Here is a tiny trained network, its code and every weight. The questions are about switching its units off for an input and a target symbol, where a switched-off unit gives its printed mean instead of its output.

import numpy as np


def w(rows, s, z=0):
    codes = np.array(rows[::2]) - 128.0
    scale = np.full(codes.shape[1], s)
    scale[-1] = z or s
    return codes * scale


def f(y):
    return np.maximum(y, 0)


def softmax(a):
    e = np.exp(a - a.max(-1, keepdims=True))
    return e / e.sum(-1, keepdims=True)


def log_softmax(a):
    a = a - a.max(-1, keepdims=True)
    return a - np.log(np.exp(a).sum(-1, keepdims=True))


def net(x, mask):
    ids = ['ΘΛαβεφω'.index(c) for c in x.split()]
    T = len(ids)
    res = E[ids] + P[:T]
    u = 0
    for l in range(2):
        r = res
        for j in range(3):
            rows = slice(2 * j, 2 * j + 2)
            q, k, v = (r @ M[l][rows].T for M in (Q, K, V))
            z = softmax(np.where(np.tri(T) > 0, q @ k.T / 2**0.5, -1e9)) @ v
            o = O[l][rows]
            res = res + np.where(mask[u + j], z, o[:, -1]) @ o[:, :-1]
        u += 3
        y = f(res @ A[l][:, :-1].T + A[l][:, -1])
        res = res + np.where(mask[u : u + 4], y, B[l][:, -1]) @ B[l][:, :-1]
        u += 4
    return log_softmax(res[-1] @ U[:, :-1].T + U[:, -1])


Q, K, V, O, A, B = {}, {}, {}, {}, {}, {}
E = w([
[217,131,159,137],'Θ',
[25,154,117,106],'Λ',
[34,153,113,120],'α',
[166,133,121,174],'β',
[119,184,122,146],'ε',
[127,113,168,81],'φ',
[7,103,87,148],'ω',
],0.017)
P = w([
[86,133,219,198],'0',
[108,102,118,153],'1',
[93,169,191,176],'2',
[130,71,97,49],'3',
[129,156,128,160],'4',
[163,123,62,52],'5',
[156,147,118,131],'6',
[182,94,54,34],'7',
[155,136,90,142],'8',
[186,120,64,2],'9',
[174,116,116,85],'10',
[172,183,70,41],'11',
[131,172,129,75],'12',
[144,204,100,65],'13',
],0.0095)
Q[0] = w([
[167,159,23,9],'0.h0',
[80,207,191,166],'0.h0',
[203,13,191,48],'0.h1',
[108,208,202,212],'0.h1',
[124,91,254,74],'0.h2',
[126,113,157,221],'0.h2',
],0.0076)
K[0] = w([
[164,57,37,39],'0.h0',
[120,96,255,115],'0.h0',
[119,160,25,66],'0.h1',
[68,139,238,123],'0.h1',
[135,87,187,180],'0.h2',
[93,157,155,218],'0.h2',
],0.009)
V[0] = w([
[128,129,87,149],'0.h0',
[153,64,51,204],'0.h0',
[84,237,182,139],'0.h1',
[73,118,177,220],'0.h1',
[86,95,110,144],'0.h2',
[150,84,164,2],'0.h2',
],0.0098)
O[0] = w([
[124,146,126,103,54],'0.h0',
[180,206,112,2,4],'0.h0',
[119,56,120,101,184],'0.h1',
[206,46,121,39,148],'0.h1',
[85,175,195,96,39],'0.h2',
[129,125,130,247,248],'0.h2',
],0.0095,0.0014)
A[0] = w([
[230,74,96,133,3],'0.n0',
[185,176,94,168,95],'0.n1',
[114,77,1,71,93],'0.n2',
[225,153,135,198,190],'0.n3',
],0.0084,0.0039)
B[0] = w([
[91,209,239,66,176],'0.n0',
[149,2,43,194,184],'0.n1',
[110,191,240,168,171],'0.n2',
[33,191,188,103,254],'0.n3',
],0.0059,0.0076)
Q[1] = w([
[112,97,144,35],'1.h0',
[101,48,14,217],'1.h0',
[99,2,215,123],'1.h1',
[201,62,81,79],'1.h1',
[78,125,228,146],'1.h2',
[102,49,182,30],'1.h2',
],0.0099)
K[1] = w([
[140,79,98,90],'1.h0',
[71,195,212,111],'1.h0',
[151,21,163,143],'1.h1',
[97,91,155,87],'1.h1',
[131,127,109,205],'1.h2',
[163,7,82,118],'1.h2',
],0.013)
V[1] = w([
[224,111,183,162],'1.h0',
[68,224,100,78],'1.h0',
[132,48,116,88],'1.h1',
[225,181,250,127],'1.h1',
[1,202,146,149],'1.h2',
[41,135,149,103],'1.h2',
],0.0076)
O[1] = w([
[115,120,141,74,175],'1.h0',
[118,113,203,91,92],'1.h0',
[63,106,126,181,130],'1.h1',
[111,210,77,162,254],'1.h1',
[158,134,252,129,177],'1.h2',
[102,134,202,131,191],'1.h2',
],0.011,0.0052)
A[1] = w([
[199,102,128,181,132],'1.n0',
[89,123,147,76,201],'1.n1',
[30,105,179,135,84],'1.n2',
[82,184,73,2,2],'1.n3',
],0.0094,0.0088)
B[1] = w([
[92,123,96,81,155],'1.n0',
[113,108,90,131,254],'1.n1',
[207,157,144,123,232],'1.n2',
[250,119,93,139,146],'1.n3',
],0.014,0.0059)
U = w([
[162,253,149,193,159],'Θ',
[231,91,183,153,64],'Λ',
[208,99,167,125,74],'α',
[230,148,111,94,66],'β',
[72,51,82,102,254],'ε',
[196,133,148,253,64],'φ',
[168,135,175,1,98],'ω',
],0.0067,0.0075)

Each question gives the input, a string of symbols that net reads in full, and the target symbol t.
The units are the heads (2 rows each of Q, K, V and O) and the neurons (one row each of A and B). Each row of codes is followed by its name. A weight is (code - 128) times the scale printed after its matrix; where a second scale follows, it is the last column's (O, A, B and U).
mask holds one flag per unit, layer by layer, with each layer's heads first. A switched-off unit (its flag False) gives its mean, the last column of its rows in O or B, instead of its output. The means were averaged over made-up inputs and are rounded, as every weight is.
A unit's drop is (log p(t) with every unit on - log p(t) with that unit switched off) / (log p(t) with every unit on - log p(t) with every unit switched off).
The circuit of an input: a set's keep is (log p(t) with only the set's units on - log p(t) with every unit switched off) / (log p(t) with every unit on - log p(t) with every unit switched off). Starting from the 12 units with the biggest drops (on a tie, the unit counted first), units are removed one at a time, each time the one whose removal leaves the highest keep (on an exact tie, the one counted first), for as long as the keep stays at least 0.8.
units of the circuit, in order: the units of the circuit, biggest drop first
top k neurons: the k neurons with the biggest drops, biggest first
k most important neurons of layer l: the k neurons of layer l with the biggest drops, biggest first
which heads matter: for each layer, one digit per head in row order, 1 if its drop is at least 0.15 and else 0, layers parted by /
input Θ Θ ω Λ, target Θ: top neuron -> [0.n0]
input Λ Θ Θ Λ, target Θ: 2 most important neurons of layer 0 -> [0.n0; 0.n2]
input Θ φ β, target ε: which heads matter -> 011 / 001
input ω Θ β Θ β α Θ Θ Θ Θ ω, target Θ: which heads matter -> 000 / 000
input ω Θ α, target ω: which heads matter -> 011 / 000
input φ ω ω Θ Θ φ Θ Θ ω Θ, target Θ: which heads matter -> 010 / 000
input Θ Θ Θ Θ, target Θ: which heads matter -> 010 / 010
input ω ω Λ, target ω: units of the circuit, in order -> [0.h2; 0.h1]
input φ Θ ε, target ε: units of the circuit, in order -> [0.h1; 0.h2; 1.h2]
input Θ Θ Θ ω, target Θ: which heads matter -> 000 / 010
input φ Θ Θ α β α φ φ Θ φ, target Θ: which heads matter -> 011 / 000
input Λ β Λ, target Λ: 2 most important neurons of layer 0 -> [0.n0; 0.n2]
input ω Λ φ β Θ, target ε: top 2 neurons -> [0.n2; 0.n3]
input φ Θ β, target ε: units of the circuit, in order -> [0.h1; 1.h2; 1.n2]
input β Θ ε, target β: units of the circuit, in order -> [1.n3; 0.h2; 0.h1; 1.h2]
input ω β φ, target ε: most important neuron of layer 1 -> [1.n1]
input ω ω Θ, target ω: top 3 neurons -> [0.n0; 0.n2; 0.n1]
input β β Θ, target β: which heads matter -> 111 / 001
input Θ Λ φ, target ε: units of the circuit, in order -> [0.h1; 1.h2; 0.h2]
input ε β ω Θ φ Θ φ β Θ Θ φ, target Θ: which heads matter -> 010 / 000
